Here is a tiny trained network, its code and every weight. The questions are about switching its units off for an input and a class, where a switched-off unit gives its printed mean instead of its output.

import numpy as np


def w(rows, s, z=0):
    codes = np.array(rows[::2]) - 128.0
    scale = np.full(codes.shape[1], s)
    scale[-1] = z or s
    return codes * scale


def norm(h):
    return h / np.sqrt((h * h).mean(-1, keepdims=True) + 1e-5)


def f(y):
    return y / 2 * (1 + np.tanh(0.7978845608 * (y + 0.044715 * y**3)))


def log_softmax(a):
    a = a - a.max(-1, keepdims=True)
    return a - np.log(np.exp(a).sum(-1, keepdims=True))


def net(x, mask):
    res = np.array(x, float).reshape(1, 6) / 4 @ E
    u = 0
    for l in range(3):
        y = f(norm(res) @ A[l][:, :-1].T + A[l][:, -1])
        res = res + np.where(mask[u : u + 5], y, B[l][:, -1]) @ B[l][:, :-1]
        u += 5
    return log_softmax(norm(res)[-1] @ U[:, :-1].T + U[:, -1])


A, B = {}, {}
E = w([
[137,254,235,200,129,9,105,2],'x0',
[86,231,88,203,130,197,166,107],'x1',
[106,121,74,127,54,205,69,46],'x2',
[108,103,172,158,107,154,168,134],'x3',
[35,161,104,52,41,41,99,172],'x4',
[146,145,157,203,120,102,132,162],'x5',
],0.0081)
A[0] = w([
[187,98,164,207,193,113,124,117,72],'0.n1',
[2,135,9,117,27,192,179,124,216],'0.n2',
[116,108,83,87,129,160,39,183,93],'0.n3',
[88,95,133,193,133,105,108,127,3],'0.n4',
[212,72,166,194,139,221,130,104,184],'0.n5',
],0.0061,0.0031)
B[0] = w([
[161,2,211,157,159,157,177,41,161],'0.n1',
[78,177,187,177,188,75,103,91,254],'0.n2',
[199,148,163,122,133,139,115,194,164],'0.n3',
[114,146,110,98,177,126,88,99,110],'0.n4',
[110,171,167,160,180,83,146,78,213],'0.n5',
],0.0083,0.0061)
A[1] = w([
[95,114,201,132,190,150,92,173,160],'1.n1',
[170,95,254,209,225,21,131,118,169],'1.n2',
[60,184,223,77,44,128,204,63,254],'1.n3',
[95,22,95,65,165,144,113,149,233],'1.n4',
[210,109,85,162,127,160,56,179,102],'1.n5',
],0.0074,0.0026)
B[1] = w([
[161,42,130,101,168,75,111,86,163],'1.n1',
[85,68,118,147,156,140,139,81,254],'1.n2',
[146,109,96,168,131,128,44,211,205],'1.n3',
[99,139,117,181,89,81,155,162,169],'1.n4',
[125,8,57,89,101,70,155,146,133],'1.n5',
],0.011,0.0097)
A[2] = w([
[79,160,114,223,141,185,209,121,207],'2.n1',
[151,231,112,107,173,177,111,102,183],'2.n2',
[78,103,151,79,138,54,122,171,187],'2.n3',
[169,167,144,152,111,116,119,68,253],'2.n4',
[70,74,1,87,185,153,137,90,238],'2.n5',
],0.0084,0.0029)
B[2] = w([
[111,159,162,145,79,159,81,110,254],'2.n1',
[47,144,90,145,108,203,93,158,176],'2.n2',
[168,144,93,137,121,90,115,254,241],'2.n3',
[184,170,145,212,175,171,101,109,208],'2.n4',
[147,146,168,150,101,52,43,136,252],'2.n5',
],0.011,0.0053)
U = w([
[157,76,166,114,179,151,188,52,100],'0',
[121,87,71,59,95,20,57,254,238],'1',
[117,175,75,23,80,164,172,127,2],'2',
[59,193,133,223,115,149,9,106,252],'3',
],0.0081,0.0032)

Each question gives the input, the list of numbers given to net, and the class t.
The units are the neurons (one row each of A and B). Each row of codes is followed by its name. A weight is (code - 128) times the scale printed after its matrix; where a second scale follows, it is the last column's (A, B and U).
mask holds one flag per neuron, layer by layer. A switched-off neuron (its flag False) gives its mean, the last column of its row in B, instead of its output. The means were averaged over made-up inputs and are rounded, as every weight is.
A unit's drop is (log p(t) with every unit on - log p(t) with that unit switched off) / (log p(t) with every unit on - log p(t) with every unit switched off).
The circuit of an input: a set's keep is (log p(t) with only the set's units on - log p(t) with every unit switched off) / (log p(t) with every unit on - log p(t) with every unit switched off). Starting from the 12 units with the biggest drops (on a tie, the unit counted first), units are removed one at a time, each time the one whose removal leaves the highest keep (on an exact tie, the one counted first), for as long as the keep stays at least 0.8.
circuit, biggest first: the units of the circuit, biggest drop first
most important unit: the unit with the biggest drop
top k neurons: the k neurons with the biggest drops, biggest first
k most important neurons of layer l: the k neurons of layer l with the biggest drops, biggest first
input [8,1,-8,-4,-6,4], class 0: circuit, biggest first	0.n1, 1.n2, 2.n5
input [-2,-2,0,-2,-8,0], class 0: circuit, biggest first	0.n1, 1.n3
input [6,3,-6,2,6,-2], class 1: circuit, biggest first	0.n2, 2.n3, 0.n5
input [6,-1,-4,6,6,4], class 1: 2 most important neurons of layer 2	2.n3, 2.n1
input [5,-6,7,5,6,-1], class 1: most important unit	1.n3
input [-3,3,-3,-3,-8,2], class 0: circuit, biggest first	0.n1, 1.n3
input [-2,-1,6,-7,1,5], class 1: 2 most important neurons of layer 0	0.n3, 0.n5
input [-3,-6,0,-6,-8,8], class 0: circuit, biggest first	0.n1, 1.n3
input [6,-4,2,-3,5,2], class 1: circuit, biggest first	0.n2, 2.n3
input [6,-3,2,7,-5,-1], class 0: circuit, biggest first	0.n1, 2.n5
input [-2,-6,5,-3,-6,-7], class 1: top 2 neurons	1.n5, 0.n2
input [8,-3,0,-1,-7,6], class 0: 2 most important neurons of layer 0	0.n1, 0.n2
input [-4,5,-6,3,-4,5], class 0: 2 most important neurons of layer 1	1.n3, 1.n1
input [-3,-3,5,-6,-5,0], class 1: top 2 neurons	1.n5, 0.n2
input [4,3,-7,0,-3,-1], class 0: most important neuron of layer 0	0.n1
input [3,-5,6,7,5,-5], class 1: 2 most important neurons of layer 1	1.n3, 1.n2
